Here is a tiny trained network, its code and every weight. The questions are about switching its units off for an input and a class, where a switched-off unit gives its printed mean instead of its output.

import numpy as np


def w(rows, s, z=0):
    codes = np.array(rows[::2]) - 128.0
    scale = np.full(codes.shape[1], s)
    scale[-1] = z or s
    return codes * scale


def f(y):
    return np.maximum(y, 0)


def log_softmax(a):
    a = a - a.max(-1, keepdims=True)
    return a - np.log(np.exp(a).sum(-1, keepdims=True))


def net(x, mask):
    res = np.array(x, float).reshape(1, 4) / 4 @ E
    y = f(res @ A[0][:, :-1].T + A[0][:, -1])
    res = res + np.where(mask, y, B[0][:, -1]) @ B[0][:, :-1]
    return log_softmax(res[-1] @ U[:, :-1].T + U[:, -1])


A, B = {}, {}
E = w([
[50,66,63,142,27,183,74],'x0',
[43,133,56,203,248,158,131],'x1',
[154,254,73,42,136,183,31],'x2',
[37,137,142,15,124,164,236],'x3',
],0.0084)
A[0] = w([
[84,61,161,180,99,79,205,114],'N1',
[184,118,117,195,124,139,86,79],'N2',
[125,22,172,168,128,76,176,2],'N3',
[205,209,202,118,254,54,186,52],'N4',
[56,85,52,142,68,166,99,62],'N5',
[209,129,119,222,151,81,25,75],'N6',
[62,149,62,196,231,166,125,111],'N7',
[81,128,86,176,207,143,120,6],'N8',
[134,233,85,40,134,190,42,33],'N9',
[37,162,140,46,134,154,233,47],'N10',
[200,142,204,100,39,91,114,66],'N11',
[105,138,101,145,223,100,137,120],'N12',
],0.0082,0.0024)
B[0] = w([
[80,201,49,174,173,68,135,219],'N1',
[41,89,131,78,157,163,131,179],'N2',
[88,239,53,136,191,48,149,208],'N3',
[76,100,146,254,1,172,18,249],'N4',
[116,116,139,221,28,182,63,201],'N5',
[12,32,158,23,233,142,123,226],'N6',
[241,89,101,57,44,82,192,227],'N7',
[232,111,129,55,97,33,154,187],'N8',
[78,210,41,189,193,43,159,227],'N9',
[23,41,193,58,163,169,109,219],'N10',
[170,88,52,52,55,75,238,203],'N11',
[162,100,94,107,53,93,131,190],'N12',
],0.0069,0.011)
U = w([
[104,253,55,158,202,74,145,107],'0',
[216,105,112,47,52,90,183,122],'1',
[63,65,169,59,207,159,122,140],'2',
[114,129,140,230,33,163,57,142],'3',
[158,156,128,143,144,152,141,254],'4',
[175,166,186,137,163,159,123,73],'5',
[193,165,156,144,150,180,143,85],'6',
],0.011,0.0087)

Each question gives the input, the list of numbers given to net, and the class t.
The units are the neurons (one row each of A and B). Each row of codes is followed by its name. A weight is (code - 128) times the scale printed after its matrix; where a second scale follows, it is the last column's (A, B and U).
mask holds one flag per neuron, in row order. A switched-off neuron (its flag False) gives its mean, the last column of its row in B, instead of its output. The means were averaged over made-up inputs and are rounded, as every weight is.
A unit's drop is (log p(t) with every unit on - log p(t) with that unit switched off) / (log p(t) with every unit on - log p(t) with every unit switched off).
The circuit of an input: a set's keep is (log p(t) with only the set's units on - log p(t) with every unit switched off) / (log p(t) with every unit on - log p(t) with every unit switched off). Starting from all 12 units, units are removed one at a time, each time the one whose removal leaves the highest keep (on an exact tie, the one counted first), for as long as the keep stays at least 0.8.
units of the circuit, in order: the units of the circuit, biggest drop first
unit that matters most: the unit with the biggest drop
top k neurons: the k neurons with the biggest drops, biggest first
drop of u: that unit's drop, to one decimal
input [-6,4,-5,2], class 3: top 2 neurons : [N4; N9]
input [5,-2,-4,-5], class 2: units of the circuit, in order : [N4; N6]
input [5,-7,-1,-7], class 1: unit that matters most : N11
input [-2,-4,6,-6], class 0: top 2 neurons : [N9; N10]
input [-3,8,-6,6], class 1: top 2 neurons : [N7; N8]
input [7,-1,-2,-8], class 2: top 2 neurons : [N6; N4]
input [5,6,-4,3], class 1: top 2 neurons : [N7; N4]
input [-4,0,0,-3], class 3: top 2 neurons : [N4; N10]
input [7,-5,1,3], class 3: top 4 neurons : [N5; N7; N8; N6]
input [-4,8,4,-8], class 1: top 2 neurons : [N7; N8]
input [-5,1,-1,2], class 3: top 2 neurons : [N4; N6]
input [-1,-4,-6,6], class 0: top 3 neurons : [N1; N3; N6]
input [0,-1,-6,6], class 0: top 2 neurons : [N1; N3]
input [-6,-4,5,6], class 2: units of the circuit, in order : [N10]
input [5,-3,1,-5], class 2: units of the circuit, in order : [N4; N6]
input [-8,0,-7,2], class 3: drop of N1 : -0.1
input [0,8,5,-2], class 1: drop of N8 : 0.1
input [6,6,4,-2], class 1: drop of N7 : 0.8
